In the rows, 128 means zero.
Each row of numbers stands for one thing and depends on some of the facts below. Use the named rows to name the rest.

There are 2 kinds of fact about the things: γ, Φ.
[bibak,folo,keropan,ratople,ruzudrin,tegre,tizudror,tridon] γ stofe
[brafli,bridistak,broskos,kidamil,kloflos,neflubas,pebrebel,tubo] γ bebruk
[braskel,brifla,fazi,flevar,fogam,gusu,salar,sisuk,tokugir,trine,tunan] γ zustar
[brugok,grozek,pagum,treskar] γ gumul
[bubrer,gobul] γ klerus
[bugrem,karo,kligrim,laflin,loke,muvak,plibaskal,pofu,sebor,soner,zador] γ roken
[dabo,fezi,maklenen] γ treskar
[datri,gromam,klebro,ladres] γ tretem
[draskin,flenum,mizur,molek] γ pofu
[dredrak,gepla,liklama,nolim,pipus,plivini,vadalor,veku,zoroflis] γ bibak
[driplis,drolelar,fule,klerus,meplenal,zustar] γ klapa
[drodrek,druris,todol] γ pebrebel
[drustor,farim,toflu,tretem] γ neflubas
[fama,nezam] γ tegre
[gazal,skelefik,stepleskor,voni] γ grozek
[geplel,klubobri,kurofim,tagren,tenona,zuplo] γ dredrak
[granim,grusen,mokom,nubreton,plide,pligraski,ploken,skeku,stivik,zokik] γ karo
[griku,griskudril,grogrome,kiflikom,kovi,logruk,pasuna,segresi] γ ruzudrin
[kopatrak,muru,seris] γ zador
dabo Φ [roken,draskin,farim,mizur,fogam,pofu]
drodrek Φ [tegre,gobul,bibak,plibaskal]
drolelar Φ [ladres,muvak,todol,nolim]
folo Φ [bugrem,pebrebel,pipus,neflubas,muru]
gazal Φ [farim,griku]
granim Φ [pagum,bubrer,neflubas,bebruk,pofu]
grogrome Φ [draskin,tizudror,plide]
grusen Φ [pagum,gepla,datri]
karo Φ [ladres,tokugir,bubrer,braskel,griskudril]
klebro Φ [bridistak,nezam,gumul,gromam,tubo]
klubobri Φ [meplenal,neflubas,draskin,zokik,pasuna]
kopatrak Φ [kovi,kurofim,gusu,klerus,griku]
laflin Φ [zuplo,stivik,braskel,kiflikom,klapa,veku,nolim]
liklama Φ [roken,broskos,plide]
logruk Φ [zador,braskel,todol,loke,bebruk,gromam]
ploken Φ [fogam]
ruzudrin Φ [tegre,gobul,pagum,skeku]
salar Φ [keropan,veku,brifla]
skelefik Φ [griskudril,vadalor]
soner Φ [ladres,flevar,kligrim,nubreton,brifla]
tagren Φ [tenona,molek,muru]
tretem Φ [sisuk,drustor,maklenen,pligraski]
trine Φ [pebrebel,kidamil,ratople,pofu]
voni Φ [kloflos,tunan]
zoroflis Φ [driplis]

Some rows with their names:
broskos: [138 104 142 145 142 132 177 152 145  85  77 102 127 105  90 126 162 128
 146 134 140 134 139 138 119 145 139 143 150 125 144]
bugrem: [152  91  97 115 142 115 150 122 106 137 140 110 131 180 108 182 143 128
 131 139 154 117  83 147 132 156 120 131 170 115 147]
segresi: [110 151 126 131 129 138 108 141 144 145 123 104 148 134 119 113  97 120
 139 143 115 138 141 148 143 144 136 126 106  99 108]
pagum: [162 121 115  69 157 103 145 151 106  86 114 156 155 110 164 120 148 111
 132  87  93 140  70 118 140 131 111  71 118 121 138]
flenum: [103 118  94 140  92 137 124 132 146 124 136 148 137 159 114 138 118 106
 112 137 145 115 132  98 138 143 125 148  95 128 150]
kovi: [121 144 117 125  89 127 128 132 150 152 108 138 119 144 104  56 108 124
 216 111 145 147 130 154 136 151 178 131 138  60 134]
mokom: [108 124 105 166  98 119 135 136 154 136 138 150 108 164 149 142 113 139
 117 117 118  99 138 103 136 145 122 147 110 123 146]
loke: [118 116 104 116 141 133 103 104 111 109 115 160 112 122 164 140 121 109
  93  82 135 126 117 129 107  78 106 134 161 142 150]
drustor: [ 66 111 148 148 124 158 160 181 139 165 102 116 186 117  96 121 127 151
  91 151  84  84 160 150 141 145 100 162  85 146 175]
tenona: [138 111 129  78 159 147 134  97 126 221 150  79 123 179 117 134 129 147
 135 144 152  63  74 161 131 164 134 139 129  91  71]
zoroflis: [ 99 155 146 136 127 145 110 127 151 164 154  95 124 145 121 102 109 140
 129 153 132 112 138 117 137 148 130 154  96 127  78]
skelefik: [137 127 134 131 145  88 101 113  98 126 180 127 127 118 198 120 132 108
 131 145 107 160 157 105 137 107 153 132 129 190 113]
klapa: [164 137 144 122 110 151 110  84  97 130 122 153 128  94 144 144 116 128
 104 121  91 138 143 120 104  80 136 125 154 124 157]
zuplo: [132 140 148  88 163 168  97  87 111 193 120 114 103  83 137 113 117 124
 100  85 110  83 134 116 107  97 158 148 109  86  76]
gumul: [ 80 135 120  99 146 131  93 116 138 123  98 141 135 153 169  82 117 110
 107 118 138 112 101 143  95 103  92 132 190 169 175]
treskar: [121 127 134 118 114 124 132 137 132 132 138 112 150 151 166 104 126 121
 132 164  99 123 137 113 133 139 130 134 121 155 149]
geplel: [105 156 159 104 147 160 115 124 159 194 129 105 121 121 122  90 125 140
 126 122 137  83 123 109 127 145 141 145  84 102  69]
trine: [149 129 141 167 130  83 113 119 132  88 188 101 112 135 116 167 155 167
 142 188 172 168 114 143 123 150 130  90 164 162  92]
brafli: [118 134 142 133 113 132 155 141 128 151 134 138 150 132 109 111 125 143
 125 144 112 130 140 140 135 121 121 153 109 145 144]

Which thing is each row?
No name comes twice in this set of rows, the named rows included.
[156 116 120 123 113 150 126  97  97 151 139 154 130 110 133 152 122 113
 104 101  98 115 159  96 132  92 145 143 111 109 159] : kligrim
[143  96  96 151 140 102 163 133 139  82 100 108  99 152 141 174 144 131
 127 101 141 110 104 114 136 168 127 138 155 116 142] : zokik
[117 138 147 109  95 151 136 107 157 186 119 131  95 127  91  45 134 128
 195  96 174 102 106 121 130 154 185 139 110  62  89] : kurofim
[138 144  94 151 123  82 147 143 142  76 179 159 103 140 148 144 117 130
 111 104 143 149 118  84 164 128  94  95  91 162  85] : grusen
[131  90 149 104 138 138 156 122  52 172 102 161 151  53 105 158 137 134
 106  67 110 123 155 184 141  41 125 159 109 133 159] : ladres
[172 124 137 109 141 118 118 109  99 103 114 148 128  89 130 158 146 147
 119 112 117 147  97 136 105 101 120  82 167 111 135] : bubrer
[149 158 159 178 101 125  80  85 108 125 185 144 112  90 133 158 124 153
 113 172 109 163 180 103 117  87 150 107 115 152 103] : salar
[154 110 115 105 164 127 141 129 115 135 113  97 125 148 116 147 130 123
 156 134 155 124 100 158 127 149 132 120 162 102 116] : ratople
[129  93 143 132 121 121 182 157 117 114  68 135 124  99  74 113 167 133
 191  98 162 153 136 157 137 140 147 150 154 110 166] : farim
[144 134 151 135  48 127 147 109 145 130 113 161 123 133  94  75 142 132
 196 137 149 150 117 131 125 136 165 117 163  95 176] : klerus
[ 64 141 123  93 158 149  70 110 148 139  89 128 127 142 146  83  94 120
 108  97 148 111 112 172 101 109  98 138 186 133 132] : nezam
[132 139 117  75 151 132 135 139 125 137 132 135 130 111 128 107 130 127
 129 101 121 116  86 118 136 145 106  89  91  94  68] : gepla

Now the same things, written a new way:
Some rows with their names:
tubo: [148 107 136 116 125 125 158 141 128 138 140 125 130 146 130 148 126 129
 147 130 104 132 105 130 139 118 111 140 141]
kidamil: [131  88 139 143 136 118 157 162 122 114 130 117 134 148 118 116 144 110
 124 156 122 108 106 143 119 105 119 117 141]
gazal: [ 44 149 138  80  85  99  59 159  90  78 180 123  51 116 142 137  97 121
 160 129 142 127 239 123 161 101 178 222 142]
skeku: [144 165 100 120 134 126 159 128 103 141 128 120 121 137 156 139  97 143
 117 110  80  99  98 132 121 125 102  87 117]
klerus: [116 147 120 122 141 138 146 172 121 127 166 117 153 144 125 147 130 138
 160 117 118 166 135 131 120  88 123 141 128]
pofu: [ 82 100 152 138 146  83 162 153  77 111 118  81 130 139  85  95 131 142
  88 149 121 111 136 129  85 138 101  79 125]
plibaskal: [154 163  98 107 121 128 148 126 119 134 126 130 117 131 157 137 111 158
 127 123 101 127 103 136 123 119 111 100 116]
muvak: [132 130 109 112 152 141 142 152 119 149 104 124 127 146 128 125 107 150
 143 128 131 119 122 129 126 151 122 111 117]
laflin: [108 137 148  96 120 143  64 150 146 136  86 123 119  68 142  87  90 139
 130  92 166 103 152 159 165 175 191 130  96]
soner: [118 149 129  97 116 154  62 154 141 113  76 132 128  65 144  49  93 121
 123  98 189  78 131 159 147 147 198 111  82]
bugrem: [109 113 117 116 128 152 147 140 133 133 122 124 148 151 142 113 121 144
 115 161 122 123 126 130 127 128 102  83 143]
grogrome: [130 157 191 135  59 137  91  20 139 101 138 208  87  49 106 170 159 148
 138 112 168  91 157  70 127 211 199 139 180]
fezi: [130 129 110 120 133 121 157 131 132 125 105 132 103 184 125 106 135 137
 163 134 116 123 148 138 126 110 107 151 147]
gromam: [178  62 164 116 143 127 141 154 144 138 144 111 117 146 115 170 119 100
 143 146  85 125  78 161 145 138 136 161 136]
ladres: [191  69 143 112 160 124 131 179 159 148  96 109 126 136  96 115 112  93
 157 131 130  97  52 174 133 145 164 153 108]
klebro: [142  71 195 101  84 134  76 117 160 105 161 124 103  76 141 162 109  96
 127 129 110 121 122 179 190 165 196 174 147]
tokugir: [143 121 122 138 177 136 130 149 150 131 135 116 171 146  84 142 116 149
 142 103  97 165 137 160 107 132 136 132 118]
fogam: [111 150 121 137 182  65 128 195  83  76 152 104 139 142  23 116 104 130
 121 104 126 103 121 116  33  98 152 132 112]
bebruk: [126 105 165 144 147 113 170 148 126 149 121  87 144 136 105 128 138 129
 124 118 103 136 118 153 142 137  98 127 132]

Name these rows:
No name comes twice in this set of rows, the named rows included.
[ 79 114 172 118 106 125  81  92 157 126  97 113  79 109 137 124 115 143
 147  99 109 141 215 168 192 190 168 194 146] : skelefik
[174 183 164 120  37 124 109  70 125  90 152 119  86  35 187 120 126 104
 102  78  81 119 108 198 174 104 162 142  83] : drodrek
[141 114 120 138 193 135 127 155 176 150 122 110 183 153  82 139 103 148
 141  93  97 174 140 170 111 162 145 153 104] : braskel
[ 57 150 158 113 119  88  85 153  72  94 133 103  81  67  94 111  73 121
  98  96 141  41 163 108 111 162 175 119 118] : ploken
[148 142  84 143 146 138  96 137 138 145  89 139 134 137 134  88 146  98
 128 129 202 120  76  99 103  88 129 128 100] : veku
[133 140 101 121 123 149 132 143 151 119 152 144 156 148 130 138 125 143
 154 125 117 147 130 131 119 102 136 126 132] : driplis
[116 165 164 138  59 109  56  35 153 104 142 168  93  72 117 167 157 145
 135  96 185 101 132  58 133 202 200 152 155] : liklama
[112  65 180 161 118 133 172 110 140 113 143 113 161 133 118 115 165 104
 103 166 101 107 114 154 147 125  93  89 156] : neflubas
[116  97 194 138 132 138  83  77 124 175  89 116 106  43 126 146 122 113
  99  95 143 166 205 146 169 197 171 185 108] : logruk
[137 144  89 134 171 146 128 158 159 104 133 138 178 146  96 110 114 136
 141 112 119 138 119 145  98  98 139 117 109] : flevar
[128 146  93 127 153 137 130 166 131 110 177 128 169 147 116 156 108 139
 140 128 100 168 142 136 107  88 133 136 125] : gusu

Now the same things, written a new way:
Some rows with their names:
vadalor: [123 148 132 132 111 108 122 139 128 134 134 116 131 125 117 128 139 130
 134 117 126 105 126 132 110 142 101 128 152 133 125 125 129 133 149 144
 123 144 160 121 108 120 115 128 133 117 137 118 129 141 113 134 131 133]
tagren: [154 162 123 137 129 128 141 132 156 118 129 119 148 130 130  98 120 129
 113 148 107 106 123 132 103 144 119 132 135 123 122 114 129 132  86 171
 102 120 151 139 103 130 102 140 152  72 128 121 146 146 114 120 146 115]
laflin: [144  88 144 161 122 107 133 130 135 131 148 108 102 156 116 118 125 134
 115 161 126 121 112 129 135 147 165 122 128 144 125 133 154 162 117 125
 121 128 133 131 103 123  69 143 120  83  92 108 151 130  88 130 140 137]
ruzudrin: [143  97 151 132 100 130  91 112  95 129 140 105 127 119 168 117 123 130
 144  39 113 127 119 152 209 101 128 117  75 121 131 115 182 119  79 116
  95 111 130 139 127 126 122 138 110  40 171  91 160 150 193 100 120  83]
logruk: [134  84 134 140 108 114 127 134 121 122 136 109 100 120 131 139 126 133
 100 137 127 116 127 141 163 154 142 111 102 116 136 123 143 153 126 120
 103 119 125 148  85 115  83 132 134  64 128 118 153 124 146 133 136 114]
zador: [117  95 152 157 110 129 116 121 145 167 133 102 120 128 144 128 122 143
 122  84 131 134 109 146 119 119 158 111 176 119 136 121 164 124  88 140
 148 136  94 118  87 110 154 142  88 129 138 131 116 142 140 126 131 148]
griku: [ 90 126 129 132 125 132 100 133 134 120 136 125 133 103 161 143 141 125
 165 116 113 105 116 134 124 183  76 120  70 174 142 124 126 118 127 133
 126 128 118 103 127 123 135 119 129 133 157 140 128 134 117 137 128 144]
stepleskor: [139 150 130 129 121 119 129 137 147 117 139 117 121 136 137 128 139 118
 139 132 113 116 112 126  79 141 130 116 117 125 123 125 120 118 157 135
 114 134 105 127 123 131 115 126 123 125 121 112 127 143  99 127 132 116]
neflubas: [133 189 167 117 130 158 104 113 128 159 133 105 151 128 141 148 135 120
 124 153 116 120 115 152 127 102 165 114 116 118 132 130 128 100  60 173
 151 132 141 151 106 139 186 138 120 136 165 140 128 150 189 129 132 134]
trine: [138 127 119 138 133 124 134 131 146 104 137 111 131 134 145 123 125 127
 121 214 110 120 125 116 152 142 149 120 101 137 130 126 127 145  95 161
 111 122 122 157 110 134 108 154 136  89 157 120 131 142 125 107 147 122]
sisuk: [135 150 135 137 111 123 133 147 179 115 154 116 128 115 119 109 132 122
 137 158 115 117 134 134 135 137 130 101 156 138 117 119 113 118 171 128
 112 154 117 141 136 146 134 141 130 151 128 138  99 152 130 111 122 121]
ladres: [132 157 155 128 117 115 112 135 129 145 151 108 120 146 118 144 140 118
 130 156 133 109 118 146 121 149 135 118 122 136 124 142 126 132 166 135
 138 147 159 140 108 124 120 123 125 151 142 125 127 121 118 148 134 154]
drolelar: [143 104 136 146 122 104 130 132 125 120 152 103 112 147 131 130 114 130
 112 184 127 117 119 125 145 156 160 113 130 127 126 131 143 155 117 121
 114 138 135 149 105 122  81 145 121  85 114 109 136 129 120 126 138 126]
bubrer: [122 137 131 125 114 114 119 133 131 133 142 109 126 144 130 145 146 121
 134 160 131 116 123 135 133 127 130 120 133 140 126 134 126 134 162 152
 129 139 143 153 104 119 127 131 120 149 178 134 122 135 123 129 140 145]
liklama: [ 93 119 121 134 115 125 126 137 117 111 116 128 123 109 114 149 147 129
 120 172 105 107 129 112 140 124 131 106 136 149 131 121 121 145  87 146
 131 130 146 101 118 141 107 143 141  71 107 104 141 152 110 123 125 100]
bugrem: [129 154 130 137 121 137 132 131 178 138 132 118 131 133 132 108 154 119
 122 144 115 120 119 138 105 127 124 132 119 150 125 123 128 126 133 182
 120 119 123 136 103 125 133 131 137 140 168 139 130 140 100 122 149 145]
plivini: [121 151 132 132 114 116 126 141 143 127 131 121 134 115 122 114 131 128
 136 116 117 103 130 129 108 145  97 120 140 133 126 113 125 126 133 140
 119 139 143 119 116 128 113 130 140 105 121 106 129 150 115 124 129 119]
nezam: [115 121 126 132 111 118 128 147 148 133 130 115 109  93 128 144 132 139
 122 114 134 114 137 140 121 154 106 108 137 104 137 119 116 120 155 123
 116 133 110 144  88 118 130 119 132 126 136 140 119 136 147 132 130 130]
tridon: [125 133 137 134 112 123 121 137 147 122 139 119 127 117 133 119 138 122
 134 117 115 108 125 137 130 147 105 115 122 139 126 121 130 126 146 132
 109 133 130 123 121 131 117 129 135 102 129 125 132 141 126 127 129 119]

Which thing is each row?
No name comes twice in this set of rows, the named rows included.
[116 137 121 132 123 123 138 131 126 115 118 122 126 122 114 136 144 130
 106 184 108 111 131 111 120 115 139 120 138 137 126 122 125 148  73 164
 126 122 149 119 105 138 102 145 148  64 122 105 147 150 112 119 139 101] : klubobri
[122 124 138 134 106 129 111 138 152 121 140 120 122 113 136 122 136 122
 134 116 114 110 125 145 143 152 103 109  98 142 123 120 132 128 156 128
 105 130 126 125 119 132 116 125 132 106 140 125 134 136 133 126 127 116] : segresi
[129 146 138 141 106 123 120 125 119 147 119 113 154 117 141 109 106 152
 142  59 115 104 122 121  88 118 113 121 188 111 128 102 149 111  47 148
 139 151 152 105 117 128 145 140 119  70 104 109 122 167 152 120 122 109] : dredrak
[ 82 128 127 127 102 130 111 136 133 122 125 125 124 108 118 153 159 126
 131 153 106 112 128 125 135 120 115 101 128 161 127 125 116 133 143 150
 130 136 136 101 119 134 136 130 135 125 142 136 128 146 124 128 124 119] : tizudror
[155 140 131 136 124 121 136 136 150 111 136 117 119 135 133 123 127 121
 135 144 111 116 109 130  86 141 141 110 112 115 123 123 128 120 136 126
 108 127 101 133 128 138 105 131 128 102 100 101 136 145 101 126 131 106] : voni
[122 129 137 153 120 125 127 136 161 130 141 120 117 138 122 117 151 138
 146 130 120 127 133 126 112 127 125 125  82 140 120 122 125 129 125 134
 123 131 127 151 129 142 111 123 128 121 116 141 119 142 105 127 136 130] : mokom
[130 171 140 121 134 136 125 130 145 131 137 117 136 126 123 134 144 118
 127 172 116 110 124 141 120 134 138 123  99 139 127 131 110 120 127 165
 126 124 135 146 107 135 140 130 144 137 160 127 133 139 123 131 137 140] : kidamil
[ 97  97 130 128 107 134 115 130 126 107 130 125 113 114 116 148 157 120
 114 182  98 116 125 124 175 125 140  98  94 165 129 125 131 147 110 140
 117 119 126 107 121 142 112 139 139  79 128 129 146 140 127 125 124  96] : grogrome
[127 124 148 150 113 116 120 132 151 141 151 114 117 152 121 115 147 122
 137 134 126 116 112 137 120 141 134 121 129 156 118 135 145 142 168 137
 132 143 140 116 119 122 106 130 114 140 128 125 130 131  79 136 137 155] : kligrim
[125 137 140 137 128 114 128 136 146 137 147 121 113 134 131 120 158 128
 168  83 137 127 129 136 139 106 112 131 118 138 125 132 130 118 169 136
 128 123 127 136 127 142 116 129 117 138 166  80 137 155  96 106 134 128] : plibaskal
[147 187 161 125 124 158 108 114 140 154 132 105 155 130 152 129 126 125
 125 144 108 116 112 148 108 114 161 119 114 118 131 123 138  97  57 174
 140 130 132 148 109 133 185 138 122 131 161 150 123 145 176 130 135 136] : pebrebel

